Below is a small trained network, with its code and all its weights. Each question gives an input and a target symbol and asks what happens when units are switched off, that is, made to give their printed mean instead of their output.

import numpy as np


def w(rows, s, z=0):
    codes = np.array(rows[::2]) - 128.0
    scale = np.full(codes.shape[1], s)
    scale[-1] = z or s
    return codes * scale


def norm(h):
    return h / np.sqrt((h * h).mean(-1, keepdims=True) + 1e-5)


def f(y):
    return np.maximum(y, 0)


def softmax(a):
    e = np.exp(a - a.max(-1, keepdims=True))
    return e / e.sum(-1, keepdims=True)


def log_softmax(a):
    a = a - a.max(-1, keepdims=True)
    return a - np.log(np.exp(a).sum(-1, keepdims=True))


def net(x, mask):
    ids = ['Πγεηθξφψω'.index(c) for c in x.split()]
    T = len(ids)
    res = E[ids] + P[:T]
    r = norm(res)
    for j in range(2):
        rows = slice(2 * j, 2 * j + 2)
        q, k, v = (r @ M[0][rows].T for M in (Q, K, V))
        z = softmax(np.where(np.tri(T) > 0, q @ k.T / 2**0.5, -1e9)) @ v
        o = O[0][rows]
        res = res + np.where(mask[j], z, o[:, -1]) @ o[:, :-1]
    y = f(norm(res) @ A[0][:, :-1].T + A[0][:, -1])
    res = res + np.where(mask[2:10], y, B[0][:, -1]) @ B[0][:, :-1]
    return log_softmax(norm(res)[-1] @ U[:, :-1].T + U[:, -1])


Q, K, V, O, A, B = {}, {}, {}, {}, {}, {}
E = w([
[45,108,144],'Π',
[148,141,103],'γ',
[108,131,139],'ε',
[250,179,98],'η',
[141,138,134],'θ',
[147,141,104],'ξ',
[151,114,167],'φ',
[144,139,119],'ψ',
[144,139,125],'ω',
],0.025)
P = w([
[31,172,114],'0',
[158,113,6],'1',
[168,109,13],'2',
[164,108,2],'3',
[168,107,8],'4',
[168,110,3],'5',
],0.0036)
Q[0] = w([
[189,207,41],'h1',
[77,91,94],'h1',
[250,79,75],'h2',
[239,85,146],'h2',
],0.024)
K[0] = w([
[225,107,4],'h1',
[72,55,34],'h1',
[117,243,168],'h2',
[155,228,243],'h2',
],0.018)
V[0] = w([
[177,166,121],'h1',
[125,197,194],'h1',
[142,177,250],'h2',
[151,18,106],'h2',
],0.012)
O[0] = w([
[49,123,66,196],'h1',
[171,128,89,137],'h1',
[255,71,131,254],'h2',
[42,61,106,24],'h2',
],0.0085,0.0054)
A[0] = w([
[123,104,98,182],'n1',
[152,170,169,66],'n2',
[146,72,179,124],'n3',
[106,129,59,107],'n4',
[136,118,85,79],'n5',
[136,165,196,144],'n6',
[79,5,180,111],'n7',
[153,155,77,3],'n8',
],0.016,0.0055)
B[0] = w([
[90,132,97,214],'n1',
[60,104,91,187],'n2',
[48,77,104,252],'n3',
[94,129,74,193],'n4',
[119,109,181,177],'n5',
[149,181,184,223],'n6',
[114,195,6,202],'n7',
[139,84,239,210],'n8',
],0.023,0.0034)
U = w([
[121,197,52,161],'Π',
[121,154,96,116],'γ',
[90,204,211,159],'ε',
[252,171,91,160],'η',
[156,53,244,4],'θ',
[117,136,100,119],'ξ',
[154,150,169,109],'φ',
[42,64,193,96],'ψ',
[157,21,89,140],'ω',
],0.012,0.0029)

Each question gives the input, a string of symbols that net reads in full, and the target symbol t.
The units are the heads (2 rows each of Q, K, V and O) and the neurons (one row each of A and B). Each row of codes is followed by its name. A weight is (code - 128) times the scale printed after its matrix; where a second scale follows, it is the last column's (O, A, B and U).
mask holds one flag per unit, heads first, then neurons. A switched-off unit (its flag False) gives its mean, the last column of its rows in O or B, instead of its output. The means were averaged over made-up inputs and are rounded, as every weight is.
A unit's drop is (log p(t) with every unit on - log p(t) with that unit switched off) / (log p(t) with every unit on - log p(t) with every unit switched off).
The circuit of an input: a set's keep is (log p(t) with only the set's units on - log p(t) with every unit switched off) / (log p(t) with every unit on - log p(t) with every unit switched off). Starting from all 10 units, units are removed one at a time, each time the one whose removal leaves the highest keep (on an exact tie, the one counted first), for as long as the keep stays at least 0.8.
circuit, biggest first: the units of the circuit, biggest drop first
unit that matters most: the unit with the biggest drop
k most important neurons: the k neurons with the biggest drops, biggest first
which heads matter: for each layer, one digit per head in row order, 1 if its drop is at least 0.15 and else 0, layers parted by /
drop of u: that unit's drop, to one decimal
input θ θ φ ψ η ω, target η: which heads matter	01
input ε ε ξ, target θ: circuit, biggest first	(n8 h1)
input η ε ε ε ξ ξ, target ψ: circuit, biggest first	(n8 h2)
input φ φ ξ ψ η γ, target ω: most important neuron	(n7)
input θ ψ η ξ, target η: which heads matter	01
input η η η ψ, target ψ: which heads matter	00
input φ φ φ φ ψ, target ω: which heads matter	01
input ψ φ θ, target ε: circuit, biggest first	(h2 n7)
input η ψ Π θ, target ψ: which heads matter	11
input η ω θ η ψ φ, target ψ: 2 most important neurons	(n3 n7)
input θ γ η ε θ θ, target η: drop of n1	0.0
input θ φ γ φ η ψ, target η: drop of h2	3.5
input ε θ η Π φ ω, target θ: drop of n8	0.8
input φ φ φ ω ξ, target ω: unit that matters most	h2
